Each row has a name. Each question is about the rows just above it.

[  -5  -43   56  -19  -37   -6   88  -60 -103  -24  -63   66  -58  -37
   -9] = (128)
[  -1   30   89  -81  -29  -87  -82   -3   13 -106  -58   83  -59 -107
  -49] = (81)
[ 95  48  42  60  39 -31 109 -96 -56 104  53 -15 -88 -23  22] = (124)
[  72  -59  104  100   32 -100   19   15   37 -105  -97  -92   -2   66
  -83] = (105)
Which value is in both (105) and (81)? | [-59]
Right after [-2] comes | [66]

[-47  11  49  55  88  29] = (142)
[ -4  11 -58 -17  53   1] = (139)
[ 87 -41 -19   1  67  10] = (54)
[ 87  35 -72  10  11  54] = (127)
[ -2  -8 -37  22  49   8] = (117)
Which value is in both (142) and (127)? | [11]
What comes right after [55] in the named rows? | [88]
Shared by (117) and (142): | [49]
Which value is in both (139) and (127)? | [11]
Does one of the named rows hold [ 87 -41 -19   1  67] side by side, in this order? | yes
Among the named rows, does one hold [54 11] next to each other, in this order? | no
Does one of the named rows hold [ 36 -72  10  11] side by side, in this order? | no

[ -7 -11 -28   5   3  -4   9 -10 -25 -25  11 -18  12   5 -22  -5   8  10
 -12 -16  -2   0  15   6   0 -11 -23  -1 -12  16 -23   0 -28  19   0 -18
  15  -4 -29  10 -22   3  -5 -14   3   2  -6   5  -4 -15 -32  15 -15] -> (99)
[ -26  -15   -4  -35   87   15    1  -29   13  -51  -30    7   -2  -59
  -14   21   26   27  -26   -8    6 -117   69   44   46   76  -44    1
    3  -11   40   14   54   13   -6  -14   15   -9    0    2  -27  -37
   29   44  -19    4  -58   31   44   91  -22   27   13] -> (12)
[-30 -24 -24   2  67  12  -8  -9  37 -17 -50  27  24 -28 -22  -9  48  13
 -35 -17  23 -90  51  22  39  16 -23  -3  12   2  11   8  64   1   6 -11
  48 -13   0   8 -38  15  43  44 -34 -12 -60  30  20  57   8  18  23] -> (147)
[-31 -21 -22 -10  68  12  -2  -8  39 -22 -48  26  23 -30 -22  -6  53  18
 -32 -18  18 -97  46  21  41  24 -24  -5   5  -4  14   9  68  12   8  -2
  47 -14  -2   4 -34  11  38  48 -29 -12 -61  31  24  65   6  29  27] -> (17)
[ 10  12  -3  -6  -9  17  18   5 -23 -33  23 -10   9  28  -3  -4  -3   1
 -10  -7   2  -3   0   0   6   3  -5  29   5  -3   1  16   7   4  -6  -6
  17   5 -15  -3 -10  22   4  -9  19 -20   6  -9  -4  -7 -17  -1  -3] -> (89)
[ -9 -16 -31   4  -2 -23   8   2 -22 -13  -3  -3   6  -9 -22  -3   3   6
 -15  -7  -5   4  15  10  -7 -12 -26 -19 -14  22 -32 -15 -33  15  14 -16
   8  -7 -20   0 -30 -10  -2 -13   5   6 -26  -2   1 -11 -25  23  -2] -> (78)
[ -26  -15   -4  -35   87   15    1  -29   13  -51  -30    7   -2  -59
  -14   21   26   27  -26   -8    6 -117   69   44   46   76  -44    1
    3  -11   40   14   54   13   -6  -14   15   -9    0    2  -27  -37
   29   44  -19    4  -58   31   44   91  -22   27   13] is in which row? | (12)
Does one of the named rows hold [-11  40  13] side by side, in this order? | no
Is [-10  68] printed in one of the named rows, side by side and in this order? | yes
Is [ -2 -16 -12  10] printed in one of the named rows, side by side and in this order? | no
[ -9 -16 -31   4  -2 -23   8   2 -22 -13  -3  -3   6  -9 -22  -3   3   6
 -15  -7  -5   4  15  10  -7 -12 -26 -19 -14  22 -32 -15 -33  15  14 -16
   8  -7 -20   0 -30 -10  -2 -13   5   6 -26  -2   1 -11 -25  23  -2] is in which row? | (78)

[ -3 -41 -24 -60 -19] = (93)
[  0 -19   0 -24 -11] = (94)
[-2  4 -6 11  4] = (13)
[-41  50  35  64  23] = (135)
[ 10 -23  56 103  37] = (102)
[  6 -10  -8 -11  -8] = (156)
[ 7 -7 -6 -5 12] = (7)
Whose row is [ 7 -7 -6 -5 12]? | (7)
Among the named rows, does one hold [35 64 23] next to each other, in this order? | yes
Which value is in both (93) and (135)? | [-41]

[-32 -34 -77 -29 -21 -16 -24 -67] = (6)
[-32 -34 -77 -29 -21 -16 -11 -67] = (33)
[-51 -31 -94 -76 -32  65  35  13] = (61)
Right after [-94] comes | [-76]
Which row holds [-32 -34 -77 -29 -21 -16 -24 -67]? | (6)
Right after [-24] comes | [-67]

[-10  -1   1  -6  -1  -6   0 -12 -13  -5  52  -6] : (29)
[ 61 -29  69  44  77 -67  14 -58  72  92  53 -40] : (120)
[ -2   0 -80   1   1  -1   2  -3  -3   0   0  -2] : (39)
[-65  51 -11  48  14  58 -25 -54 -15 -32  44 -65] : (76)
[-12 -29  -3  -9   0 -42 -23 -50  -4   0  -5 -45] : (113)
[-28 -11  -7 -27 -16 -22   0 -24 -41 -22 -28 -23] : (119)
[ -79   97   90   42   63   45  118  -63 -106    2   19  -58] : (83)
[-24 -32 -20 -19 -16 -38 -32 -45 -16 -17 -16 -44] : (131)
[ 10 -42 -17 -18 -14 -40 -25 -11   9   3 -16  -9] : (63)
The entry that follows [53]: | [-40]
What comes right after [-79] in the named rows? | [97]

[  7  42 -11  -3  10  35 -11   0 -23 -17] : (184)
[-64  22 -10 -81 112  92 -31  -2  17 -32] : (21)
[  58  -44   28   82 -100 -108   28    0   -1   42] : (189)
[ 15  30  -6  13 -14  17  -2   4 -26 -14] : (111)
[ 12  -3   6  25 -23 -24  -1   6  -2   9] : (100)
[-50  -2  -2 -51  69  50 -17   1  17 -19] : (80)
[ 13  17  -2   4   1   8 -10   1 -15  -4] : (48)
[-34 -10 -23 -52  39  22  10 -12  33  -2] : (75)
[  63  -16    7   75 -103  -89  -16    8  -70  -15] : (10)
[  63  -16    7   75 -103   32  -25    6  -50  -14] : (84)
[  7  42   7  -3  10  -1 -11  -1 -23 -17] : (110)
Whose row is [ 12  -3   6  25 -23 -24  -1   6  -2   9]? | (100)
The entry that follows [-12]: | [33]
The entry that follows [33]: | [-2]
Whose row is [-64  22 -10 -81 112  92 -31  -2  17 -32]? | (21)
Among the named rows, does one hold [  63  -16    7   75 -103] next to each other, in this order? | yes
The entry that follows [-44]: | [28]
Does one of the named rows hold [  32 -103] side by side, in this order? | no

